Below are the code and all the weights of a small trained network. Each question names an input and a class and asks about switching units off, where a switched-off unit gives its printed mean instead of its output.

import numpy as np


def w(rows, s, z=0):
    codes = np.array(rows[::2]) - 128.0
    scale = np.full(codes.shape[1], s)
    scale[-1] = z or s
    return codes * scale


def norm(h):
    return h / np.sqrt((h * h).mean(-1, keepdims=True) + 1e-5)


def f(y):
    return y / 2 * (1 + np.tanh(0.7978845608 * (y + 0.044715 * y**3)))


def log_softmax(a):
    a = a - a.max(-1, keepdims=True)
    return a - np.log(np.exp(a).sum(-1, keepdims=True))


def net(x, mask):
    res = np.array(x, float).reshape(1, 6) / 4 @ E
    u = 0
    for l in range(2):
        y = f(norm(res) @ A[l][:, :-1].T + A[l][:, -1])
        res = res + np.where(mask[u : u + 11], y, B[l][:, -1]) @ B[l][:, :-1]
        u += 11
    return log_softmax(norm(res)[-1] @ U[:, :-1].T + U[:, -1])


A, B = {}, {}
E = w([
[150,95,233,119,121,34,98,77,208,51,29],'x0',
[126,124,129,127,125,135,126,126,126,130,127],'x1',
[115,2,131,109,118,82,210,206,97,169,81],'x2',
[227,191,223,91,72,105,214,131,102,150,185],'x3',
[212,11,40,84,95,108,115,45,149,88,230],'x4',
[199,104,173,202,226,141,115,237,163,71,183],'x5',
],0.0019)
A[0] = w([
[112,35,110,105,119,68,188,196,62,135,85,30],'0.n0',
[202,23,70,59,115,130,88,75,156,118,199,11],'0.n1',
[133,89,224,143,97,73,117,68,191,46,58,53],'0.n2',
[202,28,67,58,119,129,88,76,160,113,198,34],'0.n3',
[150,234,133,120,144,188,42,53,124,40,157,73],'0.n4',
[72,173,89,64,62,91,170,53,88,179,82,56],'0.n5',
[152,242,131,123,143,188,40,49,121,32,161,45],'0.n6',
[131,81,229,141,96,78,112,68,191,46,53,26],'0.n7',
[190,108,163,204,254,144,163,225,188,62,190,60],'0.n8',
[100,143,58,179,81,238,150,158,42,196,218,83],'0.n9',
[110,27,114,99,120,76,185,202,57,128,79,3],'0.n10',
],0.0026,0.0021)
B[0] = w([
[127,133,141,165,125,133,123,105,197,182,152,142],'0.n0',
[77,180,127,194,125,97,180,141,97,91,101,190],'0.n1',
[156,161,69,77,170,82,114,169,128,150,126,210],'0.n2',
[77,185,128,200,125,95,181,139,99,87,104,203],'0.n3',
[120,99,145,175,125,99,149,130,199,202,147,194],'0.n4',
[172,100,159,159,100,150,62,166,115,117,140,193],'0.n5',
[117,98,145,174,124,99,147,129,196,210,144,186],'0.n6',
[151,161,60,75,167,80,118,173,124,153,125,198],'0.n7',
[147,91,141,121,3,152,37,145,73,142,115,251],'0.n8',
[158,156,103,67,175,20,95,148,168,121,94,248],'0.n9',
[126,137,136,170,124,129,121,101,204,193,160,133],'0.n10',
],0.0044,0.0013)
A[1] = w([
[204,180,211,101,106,103,204,137,110,116,181,113],'1.n0',
[76,98,96,127,163,154,97,112,142,112,94,3],'1.n1',
[68,145,104,61,49,118,131,33,98,182,77,120],'1.n2',
[113,4,137,118,113,107,205,186,124,182,88,77],'1.n3',
[99,125,110,142,129,202,172,151,91,168,148,51],'1.n4',
[119,156,63,120,147,170,140,157,92,172,191,83],'1.n5',
[122,158,52,115,149,181,140,166,73,181,196,90],'1.n6',
[67,200,197,131,161,163,119,191,115,170,52,100],'1.n7',
[70,90,81,156,184,153,77,130,151,93,97,64],'1.n8',
[72,82,80,162,179,147,78,126,163,97,102,85],'1.n9',
[168,72,82,105,129,131,155,58,128,65,190,69],'1.n10',
],0.004,0.002)
B[1] = w([
[53,92,107,81,149,210,130,78,103,156,78,252],'1.n0',
[176,153,168,104,98,139,158,108,106,137,161,116],'1.n1',
[195,79,171,184,166,167,76,241,128,85,175,229],'1.n2',
[130,252,130,171,148,145,65,60,196,140,188,184],'1.n3',
[160,134,150,125,110,87,102,78,154,88,108,116],'1.n4',
[135,112,177,113,129,79,121,111,165,102,66,151],'1.n5',
[150,114,170,96,149,57,102,121,180,85,42,170],'1.n6',
[122,85,37,181,97,77,193,78,110,45,194,241],'1.n7',
[149,144,178,66,102,164,183,101,87,163,127,166],'1.n8',
[138,147,177,69,106,168,183,104,97,168,129,177],'1.n9',
[55,187,150,189,132,127,165,169,108,109,93,154],'1.n10',
],0.0046,0.0022)
U = w([
[63,142,68,227,107,73,236,114,68,12,137,254],'0',
[179,147,103,15,196,8,76,170,173,114,50,160],'1',
[188,52,168,174,71,210,8,231,78,105,168,71],'2',
[111,173,141,199,138,146,118,60,254,243,196,69],'3',
[97,116,159,6,121,248,203,57,50,175,92,65],'4',
],0.0068,0.00079)

Each question gives the input, the list of numbers given to net, and the class t.
The units are the neurons (one row each of A and B). Each row of codes is followed by its name. A weight is (code - 128) times the scale printed after its matrix; where a second scale follows, it is the last column's (A, B and U).
mask holds one flag per neuron, layer by layer. A switched-off neuron (its flag False) gives its mean, the last column of its row in B, instead of its output. The means were averaged over made-up inputs and are rounded, as every weight is.
A unit's drop is (log p(t) with every unit on - log p(t) with that unit switched off) / (log p(t) with every unit on - log p(t) with every unit switched off).
The circuit of an input: a set's keep is (log p(t) with only the set's units on - log p(t) with every unit switched off) / (log p(t) with every unit on - log p(t) with every unit switched off). Starting from the 12 units with the biggest drops (on a tie, the unit counted first), units are removed one at a time, each time the one whose removal leaves the highest keep (on an exact tie, the one counted first), for as long as the keep stays at least 0.8.
circuit, biggest first: the units of the circuit, biggest drop first
most important unit: the unit with the biggest drop
k most important neurons: the k neurons with the biggest drops, biggest first
top k neurons in layer l: the k neurons of layer l with the biggest drops, biggest first
input [7,8,3,-8,-7,-5], class 4: 3 most important neurons	1.n8; 1.n9; 0.n9
input [-5,-1,7,-7,5,-5], class 3: 3 most important neurons	1.n3; 0.n10; 0.n0
input [-2,8,7,-7,-5,-2], class 3: most important neuron	1.n3
input [-8,-7,-5,-7,-6,1], class 1: circuit, biggest first	1.n6; 0.n9
input [4,6,-2,-6,5,3], class 4: circuit, biggest first	1.n9; 1.n8
input [-7,3,-5,4,7,2], class 0: circuit, biggest first	1.n10; 0.n3
input [0,0,-6,8,8,1], class 0: top 2 neurons in layer 0	0.n3; 0.n1
input [4,3,-6,-8,2,-8], class 2: 2 most important neurons	1.n2; 1.n0
input [4,5,-3,-8,7,4], class 4: 3 most important neurons	1.n9; 1.n8; 1.n7
input [-6,-8,6,5,-4,3], class 1: 4 most important neurons	1.n6; 0.n4; 0.n6; 0.n9
input [5,0,4,1,-5,-4], class 0: 3 most important neurons	1.n7; 0.n9; 0.n8
input [-8,-3,0,-8,7,2], class 1: top 4 neurons in layer 1	1.n6; 1.n7; 1.n5; 1.n0
input [-8,7,7,-8,8,8], class 0: 3 most important neurons	1.n2; 0.n3; 0.n1
input [5,-3,6,-2,3,3], class 3: 4 most important neurons	1.n3; 0.n9; 0.n10; 0.n0
input [-1,3,2,-8,1,-5], class 4: 3 most important neurons	1.n9; 1.n8; 0.n8
input [1,-1,3,-4,-6,5], class 0: 3 most important neurons	1.n7; 1.n2; 0.n5
input [-2,0,-4,-7,-8,-3], class 0: 2 most important neurons	1.n7; 1.n0
input [-3,6,-7,-6,8,8], class 0: most important unit	0.n3
input [-8,2,-6,-5,-6,-7], class 1: top 2 neurons in layer 0	0.n9; 0.n8
input [1,4,1,4,-1,-5], class 2: circuit, biggest first	1.n2
input [6,2,7,-4,-2,0], class 3: top 2 neurons in layer 0	0.n9; 0.n10
input [0,0,-7,-8,-1,1], class 4: top 3 neurons in layer 1	1.n9; 1.n8; 1.n3
input [-7,6,-5,6,5,6], class 1: top 3 neurons in layer 1	1.n6; 1.n7; 1.n2
input [7,-7,8,2,4,-5], class 3: top 3 neurons in layer 1	1.n3; 1.n6; 1.n5
